Here is a tiny trained network, its code and every weight. The questions are about switching its units off for an input and a class, where a switched-off unit gives its printed mean instead of its output.

import numpy as np


def w(rows, s, z=0):
    codes = np.array(rows[::2]) - 128.0
    scale = np.full(codes.shape[1], s)
    scale[-1] = z or s
    return codes * scale


def f(y):
    return np.maximum(y, 0)


def log_softmax(a):
    a = a - a.max(-1, keepdims=True)
    return a - np.log(np.exp(a).sum(-1, keepdims=True))


def net(x, mask):
    res = np.array(x, float).reshape(1, 4) / 4 @ E
    y = f(res @ A[0][:, :-1].T + A[0][:, -1])
    res = res + np.where(mask, y, B[0][:, -1]) @ B[0][:, :-1]
    return log_softmax(res[-1] @ U[:, :-1].T + U[:, -1])


A, B = {}, {}
E = w([
[141,93,186,176,195,91,184,43],'x0',
[36,51,201,94,98,193,139,123],'x1',
[55,53,98,170,209,199,94,157],'x2',
[134,131,66,51,187,93,247,147],'x3',
],0.013)
A[0] = w([
[110,87,28,236,227,196,109,130,44],'n1',
[141,115,177,166,172,94,118,108,20],'n2',
[249,168,101,197,160,91,112,147,44],'n3',
[128,147,169,203,52,155,1,140,43],'n4',
[156,115,225,223,251,91,143,70,76],'n5',
[210,167,127,153,166,124,79,152,2],'n6',
[163,125,86,177,134,80,74,127,61],'n7',
[74,92,202,119,26,137,179,106,54],'n8',
[242,164,168,113,24,89,137,59,100],'n9',
[99,149,195,197,160,76,179,52,136],'n10',
[101,179,108,94,103,109,64,241,83],'n11',
[147,103,177,210,81,93,13,51,35],'n12',
[66,123,139,200,167,104,86,163,119],'n13',
[189,128,53,143,192,69,72,133,92],'n14',
],0.0095,0.0035)
B[0] = w([
[254,167,106,126,171,140,39,94,250],'n1',
[94,97,100,167,76,179,81,139,167],'n2',
[98,61,195,112,183,165,103,145,223],'n3',
[128,109,126,119,123,43,154,172,252],'n4',
[85,78,78,117,78,119,98,200,251],'n5',
[103,141,172,121,124,173,126,157,176],'n6',
[45,125,170,105,150,214,146,80,173],'n7',
[104,139,189,109,209,225,63,182,203],'n8',
[179,158,102,79,144,174,27,151,255],'n9',
[114,126,32,185,88,95,70,189,218],'n10',
[102,100,65,196,49,144,157,217,216],'n11',
[199,50,144,75,150,64,242,220,235],'n12',
[159,138,123,95,158,91,63,99,196],'n13',
[47,90,196,192,149,85,152,150,209],'n14',
],0.0085,0.014)
U = w([
[59,97,53,234,16,140,92,168,71],'0',
[31,111,238,177,212,190,106,160,62],'1',
[231,169,119,130,147,145,53,127,149],'2',
[132,95,77,92,201,59,229,168,224],'3',
[133,98,124,164,82,121,100,110,253],'4',
[99,174,195,157,108,128,157,33,85],'5',
[167,127,111,129,88,107,182,2,57],'6',
],0.0098,0.0062)

Each question gives the input, the list of numbers given to net, and the class t.
The units are the neurons (one row each of A and B). Each row of codes is followed by its name. A weight is (code - 128) times the scale printed after its matrix; where a second scale follows, it is the last column's (A, B and U).
mask holds one flag per neuron, in row order. A switched-off neuron (its flag False) gives its mean, the last column of its row in B, instead of its output. The means were averaged over made-up inputs and are rounded, as every weight is.
A unit's drop is (log p(t) with every unit on - log p(t) with that unit switched off) / (log p(t) with every unit on - log p(t) with every unit switched off).
The circuit of an input: a set's keep is (log p(t) with only the set's units on - log p(t) with every unit switched off) / (log p(t) with every unit on - log p(t) with every unit switched off). Starting from the 12 units with the biggest drops (on a tie, the unit counted first), units are removed one at a time, each time the one whose removal leaves the highest keep (on an exact tie, the one counted first), for as long as the keep stays at least 0.8.
units of the circuit, in order: the units of the circuit, biggest drop first
most important unit: the unit with the biggest drop
top k neurons: the k neurons with the biggest drops, biggest first
drop of u: that unit's drop, to one decimal
input [-2,-4,4,-6], class 3: top 3 neurons : n12, n4, n9
input [3,-8,-5,8], class 1: most important unit : n3
input [4,5,5,-6], class 3: units of the circuit, in order : n12, n4
input [6,5,5,6], class 0: units of the circuit, in order : n5, n10
input [2,2,0,2], class 4: top 4 neurons : n12, n11, n4, n3
input [-6,6,-7,-6], class 2: top 4 neurons : n9, n8, n5, n14
input [7,-7,4,-7], class 0: top 4 neurons : n5, n10, n2, n8
input [3,-3,-5,4], class 2: top 4 neurons : n9, n12, n4, n11
input [-5,4,5,-6], class 3: units of the circuit, in order : n4, n12, n10
input [6,-7,-5,4], class 1: units of the circuit, in order : n3, n14
input [3,-3,8,-7], class 2: top 2 neurons : n1, n13
input [1,-6,-3,-5], class 1: units of the circuit, in order : n3, n7
input [-4,3,-1,-5], class 3: units of the circuit, in order : n12, n4, n10
input [1,1,8,-5], class 2: most important unit : n1
input [5,5,-4,-4], class 0: top 4 neurons : n10, n1, n3, n5
input [-8,-8,-1,-7], class 0: top 2 neurons : n11, n8
input [-1,-7,8,6], class 2: top 2 neurons : n1, n8
input [2,-5,-3,0], class 1: top 2 neurons : n3, n1
input [-4,2,-4,-8], class 3: top 2 neurons : n12, n4
input [3,5,-6,-7], class 3: units of the circuit, in order : n12
input [-5,-8,-5,-6], class 1: top 2 neurons : n3, n7
input [7,-2,-2,-4], class 0: drop of n10 : 0.2
input [5,8,-3,5], class 1: drop of n8 : 2.0
